B:
1: [ 195  -50  -51  136  280  -15   -6 -142   12  -39  -89  235  -67 -104
   67  397  -35   47  119   65    3   71 -188 -184  257   73 -142   50
   34]
2: [ 163 -203  111   57  338  -94   81   27 -305   25  249  -27  225  278
  221   77   37  200  165 -153  -73  -91 -152   54  173   87 -259   59
   60]
3: [-156  217   44 -114  -45   79 -138 -214  187 -303   59  209   14   10
  188   30   42 -367 -303  144   35   86  316  -75  273  -90  -55 -137
 -208]
4: [ -67  401 -141  -24  -93  119  -68  -24 -201  -31  -37  222 -187  -93
   22   -4 -163  -67  162  347 -110   92   51 -233  176   44 -146  -84
 -328]
5: [ -13  391  158  -14  215  -66 -183 -245   67 -148  177 -173   50   87
  288 -113 -117 -127  -41  381 -194  452   82 -113   46 -214   -8 -111
 -423]
6: [  28  194    7   92   46  -25  251   -9 -354 -140   98  -44  -30  -15
  105   -7  -71   88  256   95 -293  -24    7  -91  157   80 -164  -75
 -169]
7: [-625  524 -545 -285 -389  473 -564  140   -6 -471   25  432 -202 -156
  183   64 -331 -168    4  777  286  356  280  -89  389  -81 -631  -15
 -616]
8: [ 155  -64   64   14  249  -28  -98 -197  144  -24 -139  308  -11 -106
  110  413   52 -100   14   -1  117   62 -142  -83  197   16  -53   12
   72]
9: [ -16    0 -187 -162 -121  -57 -136  176 -189   62   77  386   28 -128
 -104  277   23  -19  168  135  309   51  189  144  199  126   47   71
 -106]
10: [ 320  -12  173  249  532  -57   90 -273    5   56  -53  -82  -53   64
  205  186  -71  116   99  -20 -242   52 -351 -309  176   15 -154    3
   74]
11: [-181    1 -367 -185 -172   14 -357  -10  434 -369 -259  584 -156 -693
 -111  892  -22 -229   42  399  650  477  256  208  347  -19   83  128
  -86]
12: [-253  129  -53 -245 -162   13 -186 -160  259 -559  -28  356   52 -303
  166  419  109 -364 -128  209  220  314  321  219  265 -111  -79  -35
 -173]
13: [ 152  -75 -100  359  527   -4  143  -26   24  -56    2 -457 -173 -142
  134  237 -309  389  205  162  -41  205 -217 -211  324   54 -205  131
   60]
14: [  54  191  172 -191  -68 -103  189  -60 -194   78 -258  109 -170 -367
  -43  128   83 -118  317 -116  -79  -99 -107   64   44  110  142  -79
  132]
15: [ 116 -163  -79  211  309    5  111   59 -210  -37  154   16   80  141
  145  227 -104  262  163   16    9  -76  -78  -87  267  116 -288   56
  -10]
16: [-120  185  164 -178   56  -58  -88  -20  -74  -48  162 -143  114   55
  222 -111  -21  -81   35  133   50  163  163  162   41  -96   18  -88
 -202]
17: [ 656 -265  532  306  649 -524  554  -55 -334  617  271 -695  163  257
  -22 -226   98  322  176 -503 -297 -237 -127  -19  -44  150  566    4
  333]
18: [ 139  164  -58  164  206  -30   48   57 -279  200  131  -93  -62  100
   39  -54 -193  195  211  217  -99   43  -25 -208  133   71  -38  -19
 -214]
19: [ 158 -160  -25   84  209  -66   84   99 -409   49  248  204  223  271
  134  177   12  218  251  -34  -35 -123  -88   10  157  136 -264   45
  -73]
20: [ -92  125 -638   25    1  165 -233  185 -328 -283  480  -54 -213   93
  -93 -273 -202  165 -123  256 -150  166  194 -257  807  247 -490  394
 -189]
21: [-109   37  129 -172  -84   -2  189   24 -261 -163   46   80   69  -23
  138    1  111  -92  106 -173  -61 -223  115  160  173   90 -135  -93
   54]
22: [ 560 -490  508  304  780 -520  555  -96 -220  189  257 -706  290  130
  189  155  137  428  290 -539 -248  -39 -292  209   22   97  242  109
  453]
23: [-190  177 -195 -308  -85   71 -418  119 -144  -65   70  352   33  -85
  105  195  -85  -22  229  354  275  299    4  148  141  -19 -251   80
 -275]
24: [ 130  261  216 -249  -54 -148   81 -138 -100  191 -373  219 -223 -464
 -100  200  111 -195  333  -77  -46    7 -183   28  -24   84  280  -76
  129]
25: [ 118   41   71 -182  -66  -56   16   58 -233  355 -106  333  -59  -68
 -134   55  106 -114  137 -153  157 -283   20   -1  101  178  181  -43
  101]
26: [ 111  -36  288 -316   57 -180   38 -237  107  -79 -431  370  -71 -540
   39  566  271 -252  283 -266   98   52 -296  249   34   45  121    3
  360]
27: [  61 -165  -38  105  324  -32  -29   53 -119  -70  235  -65  162  173
  210  194  -95  212   90   66  100   80  -29   35  240   26 -251   77
  -45]
28: [  -6  192   81  305  344   95  276  -71 -194 -119  247 -606  -68  274
  296 -397 -257  196  -44   94 -388  -83   55 -321  280    2 -289  -98
 -161]
29: [ 203 -144  241 -347   85 -192 -127 -204  136  126 -397  579  -15 -433
  -27  627  309 -265  205 -280  276    3 -296  228   39   71  197   49
  373]
30: [ 409 -151  234    6  343 -342  138   48 -356  453  163  -92  149  109
  -33   53   90  215  328 -219  -40  -49 -188  106  -32  138  262   75
  135]
31: [ 198 -122   90  216  383  148  -84 -245  151  119   94  248   55  454
  206  -12   25 -167 -446 -131   19 -337   35 -444  367   47 -178  -82
   34]
32: [ 398 -381  120  277  433 -174  289   55 -252  336  206  -73  153  293
    9   93   49  246   52 -341   11 -374  -46 -100  224  212   71   52
  243]
33: [  90   45  216  -69  320 -207  -16  -12  -52  107  -41 -263   49 -195
  179  246  -96  185  401  125   99  336 -215  211  -91  -85   91   15
  -20]
34: [  19  304 -194 -112  131  -43 -330 -162   76 -204  169  -64 -188 -176
   23  -53  -89 -111  -93  312 -130  524   39 -147  422  -14  -66  221
 -204]
35: [-716  661 -494 -348 -494  517 -505  102 -163 -629   -7  519 -171 -149
  291   35 -312 -204  145  814   92  356  203  -69  305 -108 -817  -97
 -719]
36: [ -30  328  246 -299   54 -161 -215 -218   34 -113   55   21   77 -113
  197   -2   78 -254   59  181  -83  404   21  151  -22 -159  113  -57
 -216]
37: [ 483 -136  100  427  557 -196  327  -75 -105  373  -26 -321 -148  -25
  -60  152 -142  317  183 -111 -124  -98 -220 -319  190  164  199   47
  201]
38: [ 246   99  -79  331  447    2  -85 -166  127  101  -38  -32 -149  -22
   83  259 -258  151   60  324  -16  255 -158 -400  220  -11  -54   23
 -166]
39: [  35 -154   76 -210  189 -112 -265   -6   24   24  165  170  218   87
  161  219   97  -50   -4  -18  296  148   23  223  155  -22  -30   95
   12]
40: [  -3  179  297   61  353 -107   29 -323  346 -236   91 -520  -17  -43
  299 -108  -52 -168 -270   79 -123  298  171  -58  188 -198  135  -96
  -67]
41: [-343  522 -156 -200  -56  204 -477 -216  360 -391 -137  128 -237 -321
  224  133 -220 -300 -114  621  135  579  124 -126  246 -223 -201  -53
 -427]
42: [  83    9   27   46  226  -47   -3   42 -103  151   32  -66   -7  -17
   84  134 -116  139  179   99  120   58  -42  -19  113   37   -2    2
  -47]
43: [  27  370  484 -130  165 -109  -84 -338  346  168 -367  -17  -61 -260
  226  198  -33 -309   80  222  124  263  -38   -9 -281 -261  395 -341
 -166]
44: [ 93 -60  32 -44 180 -75 -20  58 -93 173   6  -6 -14 -70  23 145 -33  89
 153 -21 176 -11 -40  52 154  84  40  51  83]
45: [-212   26 -319 -108 -163   47 -147  159   60 -244   45  215  -65 -302
  -58  362  -89  -49   19  283  416  195  373  159  351   52  -17   73
 -157]
46: [-532  613 -480 -462 -479  353 -627  177 -256 -300  -42  680 -151 -218
  113  136 -244 -156  331  792  222  429   63   30  166  -55 -570   -2
 -657]
47: [   8   77   67   88  131   76   61 -189   59 -199  -54  218   -7    8
  196  213   -3 -146  -70   62  -51  -54   56 -168  224  -15 -161 -132
  -87]
48: [  32 -170  112 -218  191  -87 -308  -48   82    8  164  265  258  148
  191  237  146 -122  -87  -44  321  108   50  211  150  -45  -41   60
    8]
49: [ 436  272  482  258  589  -73  183 -396 -256  396  143 -345  -12  554
  286 -575  -33   11  -74 -156 -691 -214 -347 -582   18   -7  -38 -179
  -63]
50: [  95   83  -75  329  387   57   97  -71  132   25 -115 -325 -258 -177
   85  182 -321  214   93  247   28  133  -72 -315  269    6  -65   -4
  -41]
51: [-222  152  -86 -450  -53   25 -593    6   80 -129   73  393  110 -107
  180  252   11 -195   71  334  392  448   44  274  119 -122 -155   98
 -247]
52: [ -50  104  453 -332   56 -119 -238 -130  195  258  -55  201  242  104
  233   76  131 -343  -92   20  396   32  180  246 -232 -203  342 -269
 -121]
53: [ 557 -286  424  236  587 -438  387  -34 -230  525  244 -535  165  234
   -4 -120   88  264  119 -422 -140 -177  -99   13   14  134  462   39
  295]
54: [ 207  -80  -12  229  339   31   46 -168   53  -26  -56  152  -65   14
  111  299  -57   36  -28    1  -20  -53 -133 -283  304   82 -165    9
   51]
55: [ 194  277  -57  284  285  -23   81  -57 -172  168   18 -168 -194  -25
   26    2 -280  195  228  329 -202  164 -105 -371  129   41   -5  -39
 -256]
56: [   6  202  219 -308  -50 -200   26   39 -391   56  105   25  124  -54
  102  -55  105  -30  371  -10 -109  114  -39  285  -85   18   63  -46
 -107]
57: [ 233  152   65   33  274  -68 -194 -206  143  252 -125  140 -152 -107
   -6  169  -62  -99    0  161   71  179 -120 -248  131   -6  183    7
  -58]
58: [ -58   77  -45  303  292  174  105 -223  215 -407   20 -129  -91   31
  294  159 -183  -26 -213  189 -107   52  104 -323  403  -61 -331  -97
 -134]
59: [  54  194 -108  116  205  -37   60   33 -191  -16   93 -289 -171 -128
   42  -18 -226  222  237  235 -140  221  -62 -138  234   62 -104   78
 -136]
60: [  49   46  169 -179  197 -154 -201  -45   10  116  174  -97  126   68
  143  -28   32  -62  -17   46  146  211   68  152   72  -68  132   34
  -69]
61: [   2   62   -8 -134   58  -38 -164   76 -177  137  184  105   85  128
   70  -34  -19  -11   48   98  150   29  115   60  143   37   -7   16
 -139]
62: [ 415 -247  257  300  605 -297  327  -22 -117  321  172 -578   49  102
   55    1  -63  340  134 -236  -88  -44 -130  -52  129   96  248   77
  237]
63: [ 430 -211  309  113  387 -324  239   22 -294  516  277 -228  187  321
  -26 -163  118  141   37 -351  -50 -268   20    0   50  148  371    4
  174]
64: [ 101  208  299  -44  263 -161  139  -61 -417   46  281 -387  143  243
  280 -338  -30  139  261   -5 -414   95 -147   33  -27  -26 -116  -56
 -156]
65: [  61  137   19 -132   46 -101  -60   83 -325  157  179   34   54   54
   27  -70  -21   63  221   94  -19   78   15   67   84   69   18   27
 -149]
66: [-117   97  100   60   99  105   43    6   39   58   75 -132   19  170
  184 -120 -129  -72 -164  100  166 -164  296 -105  152  -49    6 -209
 -156]
67: [ 116  -71   94 -203   68 -123  -10   57 -135  271 -155  185  -53 -229
  -74  231   82   -5  253 -156  232 -102 -119  147   92  135  148   49
  220]
68: [  58 -226 -367 -114  153  -49 -289  155 -290 -175  466  192  138  161
   17  106   49  151    5    0   82  162   19  103  569  195 -383  399
    5]
69: [  52   48   18   43  310  -83  -84   14  -82   44  163 -263   38   29
  167   47 -161  190  162  199   50  272  -46   18  129  -38  -55   61
 -135]

[ 371  -75  405   78 -177  239   99 -171  265  -73  -35  -43 -299  106
   59 -107 -212 -141 -108   39  -19    8 -111 -194  263 -152   -7 -367
  117   25   62  140  -17 -101  251]
47
[-371  -76 -264 -208   53 -196   30  171  -83   60   26 -130  188    8
   68  -57   71  313  103 -157  -24  -43  -54   49  -35  219 -198   45
 -127  -60  -35  -56 -106  112 -156]
23
[ -85  -97 -429 -216  -13  -52  -57  130 -177  242  142  221  118 -222
  -74  105   -9  165  240 -219 -102  -96 -131   75 -114  261  -72  -59
  -50  -50  -91   63   27    1   -5]
34
[  83  204   56   -1 -127   29    1   21   55 -218   94 -143  137   91
  159    4  158   -2   68   39  147  -14  108  363  -69   95   62    9
  -42 -211   85 -188  -81  -83   -3]
48
[-223  -82 -309 -151   53  141 -221   79  -87  -27  308  280   25   37
  -48  133   60  253  216  -60  108   19  -58  238   94  199  -67 -311
 -138   62   -8   25  -97 -108 -119]
29
[ 246  -35  354   10 -135  494   10  -59  194 -155   41   36 -252  -88
   71  -91  -70   13   65   17  155  179 -118   81  167 -401  -12 -305
   41  134  246   10 -140   68  236]
26
[-254 -100  184 -223  -61    2  143  -38  -11   19  -30 -294  -52  -33
  150 -293  -19  208   29  -35 -114   65 -135 -216   54 -177  -55 -161
   24    3  139   21  -66   16  153]
30
[  85  -39  406 -115 -201   14  115  -66  -47   12  -94 -188 -262  -50
   21 -145 -260  -28 -103   23 -134  113 -124 -480   55 -167  130 -200
  104  108  -43  129  100 -279  230]
18
[ 121  -56 -423  -62  -65 -137   77  280  -23  112    2  237  206 -143
  -39  283  -94   42  166 -225   -2  -95 -108  258 -186  354 -101  161
 -125 -121 -117  -42  -53   77 -171]
43
[ -59  -13  428 -100  -71   99   90 -135  195    4  -79 -373 -121  152
  184 -417   72  133 -159   25  -13  -46  -27 -154  299 -145 -173 -185
  111   33  145   80  -82   63  201]
2
[-437 -168 -131 -158  129  -74  -46   27   71   29   71 -177   39  218
   69 -213   84  372    1  -99   -7  -86  -62  -93  290  179 -355 -227
 -100   13    1   65 -149  127 -124]
19
[ 257  107 -211   -3 -148  123   57  272   -3   16  -44  135  212 -225
  -18  105   18  -18  139 -154   76  -44 -101  306 -112  114  -69  238
  -36 -153   76  -62  -46   54  -67]
5
[ 240  -14  258  -19 -233  318   -9   12 -119  -98   21   98 -279 -212
 -117   17 -317  -93   64   27  -51  226 -210 -384   41 -277  214 -275
   70   98   32  131  108 -384  203]
24
[-227  -45 -204 -183   44 -324  -10  147  -61  153   -3 -102  110   62
   29   57   39  242   10 -188   -7 -117   54   25  -54  379 -205   77
 -105   22 -233  -28  -41  108 -137]
62
[-101  -34 -529 -158   25   -6  -76  180 -123  210  109  133  247 -209
  -58   14  120  207  253 -246  -54 -164 -107  187  -60  288 -209   59
  -64 -172  -19    8  -17  137  -71]
36
[-247 -221 -149  -55  -30 -219  180  -22    3 -119    6 -207  -22  111
   68  -32 -255  103   93  -65 -216   27 -190 -390   14   94  -48 -297
  -94 -230  -42   17  -42 -106  -45]
25
[ 362   65  509   56 -258    2  134 -157   56 -120 -135 -297 -327  -37
   70  -26 -271 -210  -86   26  -72  125   12 -424  -62 -212  194 -194
  116  -10 -112   -6  111 -188  325]
7
[-255  -84 -252 -156   20 -263   61   94  -72   90  -14 -192  128   -8
   52  -53   -3  211   95 -176 -115  -85  -53 -118  -61  232 -172    6
  -86 -142 -108  -33  -30   98  -68]
17
[ 267  147  318   14 -243  142   65  243  -53 -124 -174  -52  -80 -164
  -44   63 -186  -63  -73  -17  122  191  -67 -118  -58 -142  100  185
    0  124   -7  -20   24 -196   12]
59
[ -95 -194 -126  -21   68   46  -67   -2   50   44   14  -75 -157   -9
  -64  -35 -122  199   97 -192  -30    3  -90 -305  173   25 -285 -285
  -65   24 -121   75  -54  187   21]
6
[-132 -124  214 -130  -74  -90  136 -127   31  -50  -16 -293 -183   34
  135 -132 -140  100   22  -32 -124   80  -67 -314   -8 -125   14 -287
   11   -9  -17   -6  -31  -17  181]
67
[-294  -67 -392  -90   34  -73  -41  294 -168  -78   34   14  154  -97
  -83  124  -64  265  200 -172   36   88 -114  -54  -74  160 -153   41
 -207  -69  -72  -69  -79   13 -256]
46
[-120  -46  144 -170  -93  -55   33 -114 -127   69    6 -267 -144  -73
   32 -214  -97   89   30  -47 -182   24  -78 -435   25  -66   38 -227
   81  -29  -57   87   96 -156  214]
65
[ 128  260  239 -116 -169  105  -87  243 -144  -19  -60  -41   21 -183
   -8   51   90   78  -20  -55  228  129  105  186 -128  -26   64  279
  -11  199  -48 -102    7  -91    5]
33
[-190 -264 -192  -92   77   67   85  164  219  -35   43  130   47  103
   87   64  -55  281   96 -142  102   12 -163  256  149   88 -310 -171
 -181   72  105   -7 -293  280 -175]
1
[   0   -8 -224  -62  -85  -25  -76  332 -186  -39   31  251   31 -112
 -170  319 -215   99   94 -125   83  119 -103  -37  -87  223   21   59
 -156  113 -188   18   13 -227 -238]
55
[ 231  120  -37  167 -136  233 -178  141 -130 -340   79   94 -151 -141
 -167  315 -206  -64  190  -45  182  259    9 -120 -105  -91  124 -147
 -127  -34 -128 -124   34 -215  -53]
14
[-151   79 -201 -184   10 -238 -137  146 -185  131   69  -40   96  -40
  -26  125  101  205   77 -176   59  -62  131   85 -138  347  -87   95
  -88   47 -271  -68   30   11  -83]
69
[ 143   18  156  -20 -112 -116  176 -117  101   20 -129 -399  -54  -68
  162 -166  -16  -27   38 -119 -113  -61   27 -164 -104  -68  -68  -40
   69 -212  -27  -97    3  199  247]
16
[ 470    2  395   63 -192  306   86 -199  255  -41  -27  -87 -275  -57
  107 -114  -95 -159    1  -15   16   13  -48  -33  113 -264    7 -291
  148  -23  114   35  -24   75  374]
12
[ 182 -136  386  -53 -135  245  167 -151  280  -81   13  -53 -241   64
  183 -124 -115  -12  -18   36   25   74 -123   49  150 -261   -2 -357
   60   75  200   39 -152   56  257]
8
[ 166    3   25   75 -100  157  -21  166  140 -224   65  201  -25  143
   -9  217 -120    8   -1   12  208   77  -50  240  117  117  -32 -118
 -123   49   12  -20 -137 -137 -168]
54
[   0 -176  -56  -93  -43 -275  241  304  161  104 -210   23   66   60
   53  163 -213  130 -103 -196   17  -38 -113   40  -22  271 -237  188
 -133  122 -142   10 -153  182 -215]
50
[ 507 -100  458  126 -172  132  252  -95  458  -23 -200 -107 -255  135
  143  -65 -211 -171 -198  -40   35  -53  -70  -43  222 -105 -154 -170
   99   37   45   80 -117  174  217]
58
[ 220  137 -197  189 -110 -396   45  114   10 -229  -52 -158   94  171
   -1  359 -155 -151   22  -96   37  -69  158  -25 -215  449   21   87
 -142 -325 -364 -196   45 -115 -194]
66
